Below are the code and all the weights of a small trained network. Each question names an input and a target symbol and asks about switching units off, where a switched-off unit gives its printed mean instead of its output.

import numpy as np


def w(rows, s, z=0):
    codes = np.array(rows[::2]) - 128.0
    scale = np.full(codes.shape[1], s)
    scale[-1] = z or s
    return codes * scale


def f(y):
    return np.maximum(y, 0)


def softmax(a):
    e = np.exp(a - a.max(-1, keepdims=True))
    return e / e.sum(-1, keepdims=True)


def log_softmax(a):
    a = a - a.max(-1, keepdims=True)
    return a - np.log(np.exp(a).sum(-1, keepdims=True))


def net(x, mask):
    ids = ['αγζλξπτφψ'.index(c) for c in x.split()]
    T = len(ids)
    res = E[ids] + P[:T]
    r = res
    for j in range(3):
        rows = slice(3 * j, 3 * j + 3)
        q, k, v = (r @ M[0][rows].T for M in (Q, K, V))
        z = softmax(np.where(np.tri(T) > 0, q @ k.T / 3**0.5, -1e9)) @ v
        o = O[0][rows]
        res = res + np.where(mask[j], z, o[:, -1]) @ o[:, :-1]
    y = f(res @ A[0][:, :-1].T + A[0][:, -1])
    res = res + np.where(mask[3:27], y, B[0][:, -1]) @ B[0][:, :-1]
    return log_softmax(res[-1] @ U[:, :-1].T + U[:, -1])


Q, K, V, O, A, B = {}, {}, {}, {}, {}, {}
E = w([
[187,130,156,142,55,170,113,94,80,133],'α',
[68,195,156,130,90,137,87,253,139,181],'γ',
[47,113,50,217,174,115,89,103,131,140],'ζ',
[22,31,225,92,52,46,114,67,80,154],'λ',
[123,194,123,188,101,156,119,49,107,133],'ξ',
[154,69,39,159,94,122,80,75,152,149],'π',
[170,148,158,181,169,151,54,111,70,108],'τ',
[142,154,69,77,107,102,129,103,136,103],'φ',
[194,104,116,70,126,114,71,190,109,106],'ψ',
],0.013)
P = w([
[155,145,124,101,121,130,192,143,122,144],'0',
[96,134,148,174,117,132,45,98,232,76],'1',
[179,118,147,216,111,37,56,121,181,62],'2',
[211,154,121,167,55,29,157,169,129,77],'3',
[52,91,135,39,190,227,64,55,177,169],'4',
[148,110,98,59,175,152,84,55,54,252],'5',
[207,148,80,141,182,44,157,139,58,213],'6',
[123,124,98,99,94,225,46,141,145,102],'7',
[151,124,57,183,26,154,81,174,134,89],'8',
[190,173,103,180,48,29,110,130,148,177],'9',
],0.011)
Q[0] = w([
[136,132,110,144,80,66,85,120,91,195],'H0',
[164,138,143,229,68,60,159,171,184,12],'H0',
[180,151,136,152,175,39,181,140,107,172],'H0',
[167,119,106,135,155,69,143,135,90,222],'H1',
[98,96,139,50,191,226,117,97,136,183],'H1',
[160,151,142,106,175,112,164,113,113,215],'H1',
[66,91,189,72,205,156,236,125,159,101],'H2',
[98,114,139,102,121,190,103,120,159,85],'H2',
[115,133,128,84,154,143,113,99,103,194],'H2',
],0.011)
K[0] = w([
[134,113,135,149,113,57,143,117,59,163],'H0',
[170,149,64,119,179,188,174,152,90,207],'H0',
[178,172,73,176,106,98,169,182,121,85],'H0',
[177,161,137,188,97,12,141,158,95,93],'H1',
[114,117,188,153,118,153,59,119,255,32],'H1',
[137,133,121,195,89,56,140,155,154,50],'H1',
[170,196,79,151,132,192,98,153,166,105],'H2',
[109,108,140,120,166,206,97,126,169,129],'H2',
[126,108,152,173,107,100,93,118,168,37],'H2',
],0.011)
V[0] = w([
[177,61,104,124,1,115,77,96,176,204],'H0',
[90,131,28,125,146,70,104,183,231,190],'H0',
[169,101,128,237,182,222,68,70,161,109],'H0',
[139,8,54,59,139,63,144,137,102,80],'H1',
[99,223,43,136,129,98,205,64,155,98],'H1',
[209,188,152,115,215,81,82,189,136,38],'H1',
[243,161,138,39,50,106,137,56,143,112],'H2',
[235,212,51,127,140,164,113,155,165,150],'H2',
[89,133,196,25,140,88,121,197,71,134],'H2',
],0.0073)
O[0] = w([
[157,135,189,133,123,99,39,168,214,191,254],'H0',
[227,13,104,182,84,201,133,165,118,191,123],'H0',
[144,145,139,188,102,68,118,232,135,33,115],'H0',
[95,32,254,154,160,215,169,122,162,125,86],'H1',
[70,43,109,125,41,120,61,221,25,107,116],'H1',
[116,190,93,164,81,189,159,126,171,30,88],'H1',
[89,133,180,89,137,166,4,101,188,82,184],'H2',
[137,105,108,206,113,159,63,170,166,54,45],'H2',
[89,215,109,99,133,191,157,88,112,142,136],'H2',
],0.0078,0.0059)
A[0] = w([
[131,106,88,181,99,187,105,80,125,161,237],'N0',
[127,73,210,132,152,92,136,83,149,226,194],'N1',
[68,147,132,121,160,106,98,95,201,80,185],'N2',
[107,147,117,188,88,79,95,106,102,114,189],'N3',
[165,124,89,161,161,50,104,149,151,163,211],'N4',
[151,81,143,174,99,103,206,172,43,113,214],'N5',
[88,146,190,121,141,179,95,187,60,122,198],'N6',
[174,154,159,55,87,103,184,164,114,120,161],'N7',
[155,105,128,228,76,153,133,176,129,67,167],'N8',
[165,191,57,179,87,134,132,161,80,81,138],'N9',
[154,72,72,131,68,190,125,179,87,170,254],'N10',
[162,125,94,120,74,254,155,191,149,131,252],'N11',
[97,92,78,77,109,212,243,90,56,128,127],'N12',
[137,118,149,83,169,84,90,40,149,147,37],'N13',
[131,118,158,199,97,28,50,181,106,43,130],'N14',
[134,104,44,177,66,235,76,178,92,59,187],'N15',
[206,99,62,156,130,201,146,113,151,23,203],'N16',
[67,129,55,178,209,109,151,78,110,142,238],'N17',
[172,131,188,208,153,125,139,163,222,50,158],'N18',
[100,141,183,198,111,127,102,135,175,127,245],'N19',
[111,168,143,155,159,134,129,115,205,107,170],'N20',
[41,90,111,150,123,84,168,136,140,142,245],'N21',
[168,82,212,144,161,84,141,118,203,169,42],'N22',
[160,175,119,138,122,201,149,176,177,127,190],'N23',
],0.0061,0.0033)
B[0] = w([
[149,143,182,99,167,116,114,88,139,133,184],'N0',
[139,156,77,102,110,156,144,169,149,99,234],'N1',
[151,101,151,120,118,91,182,128,112,87,187],'N2',
[144,154,90,62,153,133,113,128,117,137,194],'N3',
[169,117,167,74,131,145,114,111,140,113,213],'N4',
[149,116,133,112,196,29,164,72,191,158,149],'N5',
[106,107,160,79,117,59,136,62,139,87,165],'N6',
[111,146,133,147,141,135,76,78,164,144,162],'N7',
[148,107,109,183,133,135,186,190,69,149,188],'N8',
[170,203,42,127,135,102,100,135,174,143,178],'N9',
[106,146,156,136,141,86,101,89,117,193,198],'N10',
[101,120,159,212,184,139,139,83,151,151,175],'N11',
[133,156,188,142,37,117,97,114,135,74,154],'N12',
[93,121,103,136,154,107,192,162,107,90,197],'N13',
[122,86,89,76,96,101,162,156,72,118,253],'N14',
[3,122,64,204,130,179,108,124,62,119,202],'N15',
[73,174,138,221,191,129,170,118,174,116,160],'N16',
[168,131,177,65,83,150,95,146,141,121,164],'N17',
[169,100,161,157,107,182,176,196,125,107,188],'N18',
[157,104,169,80,126,142,136,111,114,88,206],'N19',
[129,106,171,102,161,102,163,106,149,84,167],'N20',
[187,188,160,102,112,101,125,118,199,115,154],'N21',
[147,138,61,101,154,239,103,187,114,162,180],'N22',
[145,134,123,168,144,162,148,89,196,144,161],'N23',
],0.0065,0.011)
U = w([
[225,126,193,11,126,69,118,91,151,88,218],'α',
[157,203,124,125,142,119,45,84,179,185,191],'γ',
[112,84,146,168,162,35,213,138,77,152,159],'ζ',
[116,126,91,82,173,159,186,172,97,129,31],'λ',
[80,146,44,92,71,116,69,161,44,100,4],'ξ',
[193,103,143,125,86,189,120,208,103,136,75],'π',
[127,194,85,150,89,117,220,198,139,54,95],'τ',
[1,87,173,145,110,159,83,96,48,112,137],'φ',
[118,123,185,171,138,152,187,124,174,87,107],'ψ',
],0.0053,0.0036)

Each question gives the input, a string of symbols that net reads in full, and the target symbol t.
The units are the heads (3 rows each of Q, K, V and O) and the neurons (one row each of A and B). Each row of codes is followed by its name. A weight is (code - 128) times the scale printed after its matrix; where a second scale follows, it is the last column's (O, A, B and U).
mask holds one flag per unit, heads first, then neurons. A switched-off unit (its flag False) gives its mean, the last column of its rows in O or B, instead of its output. The means were averaged over made-up inputs and are rounded, as every weight is.
A unit's drop is (log p(t) with every unit on - log p(t) with that unit switched off) / (log p(t) with every unit on - log p(t) with every unit switched off).
The circuit of an input: a set's keep is (log p(t) with only the set's units on - log p(t) with every unit switched off) / (log p(t) with every unit on - log p(t) with every unit switched off). Starting from the 12 units with the biggest drops (on a tie, the unit counted first), units are removed one at a time, each time the one whose removal leaves the highest keep (on an exact tie, the one counted first), for as long as the keep stays at least 0.8.
units of the circuit, in order: the units of the circuit, biggest drop first
k most important neurons: the k neurons with the biggest drops, biggest first
which heads matter: for each layer, one digit per head in row order, 1 if its drop is at least 0.15 and else 0, layers parted by /
drop when u is switched off: that unit's drop, to one decimal
input ζ τ ψ ξ ψ, target τ: which heads matter	110
input π γ ζ α ξ ζ γ ψ, target ξ: units of the circuit, in order	H1, H0, N15
input ζ π γ, target ζ: which heads matter	101
input φ α γ, target φ: units of the circuit, in order	H1, H2, N15
input ξ α ψ ζ τ α, target ψ: which heads matter	010
input φ τ ζ, target φ: units of the circuit, in order	H1, H2, N15
input γ γ ζ ξ γ γ ψ, target ξ: units of the circuit, in order	H1, H2, N15
input ξ γ ζ α ξ φ γ, target α: which heads matter	101
input ξ γ γ, target ξ: units of the circuit, in order	H1, N14
input τ π φ γ λ α α τ π, target α: units of the circuit, in order	N15, H1
input α φ ζ ζ α, target φ: which heads matter	010
input γ γ ξ ζ γ ζ, target ξ: which heads matter	110
input λ α λ τ τ γ ξ ζ α, target γ: which heads matter	000
input ψ λ ξ ψ α ζ, target α: which heads matter	000
input ψ γ π γ α ξ ξ, target γ: which heads matter	110
input φ τ π γ γ α ζ, target γ: most important neuron	N14
input γ α π, target γ: which heads matter	111
input ζ π ψ γ φ, target π: which heads matter	101
input ξ γ ψ ξ α α π, target ξ: 2 most important neurons	N15, N14
input α ζ γ, target α: which heads matter	100
input π ζ α τ ζ α ψ π, target ζ: which heads matter	101
input γ ζ π π ψ γ γ π τ, target γ: which heads matter	010
input π α λ ξ α γ γ ζ, target α: 2 most important neurons	N15, N17
input φ ψ ζ α ζ ξ, target ζ: 2 most important neurons	N5, N8
input α λ φ φ ξ γ ψ α, target γ: 2 most important neurons	N14, N7
input φ ξ α γ ξ π α α ζ, target π: most important neuron	N18
input τ α ξ, target τ: drop when H2 is switched off	0.1
input τ ξ γ π, target τ: drop when N15 is switched off	0.0
